-1.25  +7.08  +0.89
+0.42  +1.79  -1.61
-1.56  -3.06  +5.00
->
+0.42  +1.79  -1.61
-1.56  -3.06  +5.00

-1.35  -3.68  -2.54  +3.17  -4.61
-4.33  -4.89  -3.01  +1.59  -4.15
+3.26  +7.24  +3.24  -2.59  +4.20
->
-4.33  -4.89  -3.01
+3.26  +7.24  +3.24

-2.29  -3.93  +1.68  +1.65
+1.78  +6.75  -6.83  +7.65
-3.05  +1.27  -0.35  -6.53
-5.51  -0.93  +2.69  -0.36
->
+1.78  +6.75  -6.83
-3.05  +1.27  -0.35

-0.20  -1.58  +2.41
+1.50  -0.60  +1.38
-4.42  -4.66  +1.99
+1.47  +1.31  -2.41
-6.63  -7.87  -0.23
->
+1.50  -0.60  +1.38
-4.42  -4.66  +1.99

+4.11  +0.56  +0.63
-7.27  +6.74  +0.01
-7.27  +3.65  +0.01
->
-7.27  +6.74  +0.01
-7.27  +3.65  +0.01

-1.71  -4.08  -1.03
-0.40  +3.65  +6.53
+3.64  -7.99  +1.69
-3.04  +1.73  -3.27
-6.23  -0.12  +3.01
->
-0.40  +3.65  +6.53
+3.64  -7.99  +1.69

-1.58  -4.38  -4.47
+1.24  +5.77  -0.05
-7.00  -6.90  -2.21
->
+1.24  +5.77  -0.05
-7.00  -6.90  -2.21
---
-2.58  +2.53  +0.61  -1.18  -0.87  +4.95
+5.46  +1.86  +5.45  +0.16  -3.46  -6.19
+1.70  +6.55  +6.51  -1.11  -3.62  +4.34
-2.35  +3.04  +3.47  -0.76  +2.92  +4.41
->
+4.41  +2.92  -0.76  +3.47  +3.04  -2.35
+4.34  -3.62  -1.11  +6.51  +6.55  +1.70
-6.19  -3.46  +0.16  +5.45  +1.86  +5.46
+4.95  -0.87  -1.18  +0.61  +2.53  -2.58

+1.01  +0.11  +5.53  +0.34  -2.44  -1.36  -1.29  -0.61  -0.66  +1.64  +0.25  +4.45  -2.22  +4.17
+0.26  -1.79  +1.24  -2.25  -1.05  -0.39  +5.73  -2.18  +5.67  +1.81  +2.14  +2.05  +1.25  +0.18
+3.55  -2.61  +2.91  +2.90  +1.13  +2.71  -1.86  -1.91  -2.13  +2.67  +3.29  -0.56  -2.09  -0.23
+1.92  +1.21  +1.75  +3.48  -0.27  +2.77  -0.64  -6.56  -2.38  +2.86  -0.01  -1.74  +0.88  -2.56
-0.15  -0.33  +1.13  +2.40  -4.03  -0.07  -0.99  -2.84  -1.54  +0.96  +1.17  -0.61  -0.95  -0.27
-0.15  +0.29  -1.85  +1.82  +0.82  -0.90  +2.93  -2.53  +2.07  +2.90  -0.90  +1.33  +2.40  -2.81
->
-2.81  +2.40  +1.33  -0.90  +2.90  +2.07  -2.53  +2.93  -0.90  +0.82  +1.82  -1.85  +0.29  -0.15
-0.27  -0.95  -0.61  +1.17  +0.96  -1.54  -2.84  -0.99  -0.07  -4.03  +2.40  +1.13  -0.33  -0.15
-2.56  +0.88  -1.74  -0.01  +2.86  -2.38  -6.56  -0.64  +2.77  -0.27  +3.48  +1.75  +1.21  +1.92
-0.23  -2.09  -0.56  +3.29  +2.67  -2.13  -1.91  -1.86  +2.71  +1.13  +2.90  +2.91  -2.61  +3.55
+0.18  +1.25  +2.05  +2.14  +1.81  +5.67  -2.18  +5.73  -0.39  -1.05  -2.25  +1.24  -1.79  +0.26
+4.17  -2.22  +4.45  +0.25  +1.64  -0.66  -0.61  -1.29  -1.36  -2.44  +0.34  +5.53  +0.11  +1.01

+5.92  +7.03  +1.04  -5.21  -1.06
-2.47  -4.96  +5.16  -0.19  -0.44
+1.38  -0.26  -0.08  -1.64  -0.65
+0.36  +1.63  +0.89  -1.79  -1.75
+4.29  +5.28  +1.51  +1.74  -1.81
-7.67  -3.21  -1.58  +1.54  -0.12
-5.38  -6.51  -4.47  +1.70  -0.13
+1.31  +0.78  -7.27  +0.52  +2.28
->
+2.28  +0.52  -7.27  +0.78  +1.31
-0.13  +1.70  -4.47  -6.51  -5.38
-0.12  +1.54  -1.58  -3.21  -7.67
-1.81  +1.74  +1.51  +5.28  +4.29
-1.75  -1.79  +0.89  +1.63  +0.36
-0.65  -1.64  -0.08  -0.26  +1.38
-0.44  -0.19  +5.16  -4.96  -2.47
-1.06  -5.21  +1.04  +7.03  +5.92

+2.74  -2.64  -0.81  -1.41  -1.24  -1.05  +3.72
-0.01  +2.05  +1.88  +0.70  -1.20  -0.17  -1.24
+0.20  +2.57  -0.43  -1.06  +1.09  +1.16  -6.02
-0.03  +0.24  -1.76  -1.11  +3.44  -1.68  -1.77
-1.39  +1.25  -0.51  -1.40  -0.20  +1.69  -6.60
+0.21  +1.66  -0.79  -3.48  -0.26  +0.49  -5.84
+3.71  -1.83  +1.18  +2.07  -3.35  +1.44  +6.02
-2.15  +0.75  +0.01  -0.10  +1.25  -1.26  -1.21
-2.99  +0.55  +0.64  +1.05  +0.94  +1.01  -4.85
->
-4.85  +1.01  +0.94  +1.05  +0.64  +0.55  -2.99
-1.21  -1.26  +1.25  -0.10  +0.01  +0.75  -2.15
+6.02  +1.44  -3.35  +2.07  +1.18  -1.83  +3.71
-5.84  +0.49  -0.26  -3.48  -0.79  +1.66  +0.21
-6.60  +1.69  -0.20  -1.40  -0.51  +1.25  -1.39
-1.77  -1.68  +3.44  -1.11  -1.76  +0.24  -0.03
-6.02  +1.16  +1.09  -1.06  -0.43  +2.57  +0.20
-1.24  -0.17  -1.20  +0.70  +1.88  +2.05  -0.01
+3.72  -1.05  -1.24  -1.41  -0.81  -2.64  +2.74

+2.75  +2.82  +0.53  -6.59  -3.61  +1.70  -1.24  -0.04  -3.05
-1.72  -5.19  +0.30  +3.81  +2.27  -1.23  -0.82  +3.03  -2.57
-1.87  +4.69  +0.04  -1.37  -6.47  +5.35  -0.05  +0.88  +4.18
-4.07  +3.43  -2.19  +5.15  -3.65  +3.74  +1.11  +1.93  +6.72
-3.52  +2.42  -3.34  +6.92  -0.86  +1.38  +1.61  +1.72  +5.98
+0.29  +1.05  -3.44  +4.23  +3.73  -3.19  +1.72  -0.80  +1.79
->
+1.79  -0.80  +1.72  -3.19  +3.73  +4.23  -3.44  +1.05  +0.29
+5.98  +1.72  +1.61  +1.38  -0.86  +6.92  -3.34  +2.42  -3.52
+6.72  +1.93  +1.11  +3.74  -3.65  +5.15  -2.19  +3.43  -4.07
+4.18  +0.88  -0.05  +5.35  -6.47  -1.37  +0.04  +4.69  -1.87
-2.57  +3.03  -0.82  -1.23  +2.27  +3.81  +0.30  -5.19  -1.72
-3.05  -0.04  -1.24  +1.70  -3.61  -6.59  +0.53  +2.82  +2.75

-5.80  +2.10  -2.65  +1.95  +1.33  +1.29  +1.73  +2.82
-1.29  +0.07  +0.52  -2.30  -2.19  -0.10  +0.12  -0.67
->
-0.67  +0.12  -0.10  -2.19  -2.30  +0.52  +0.07  -1.29
+2.82  +1.73  +1.29  +1.33  +1.95  -2.65  +2.10  -5.80
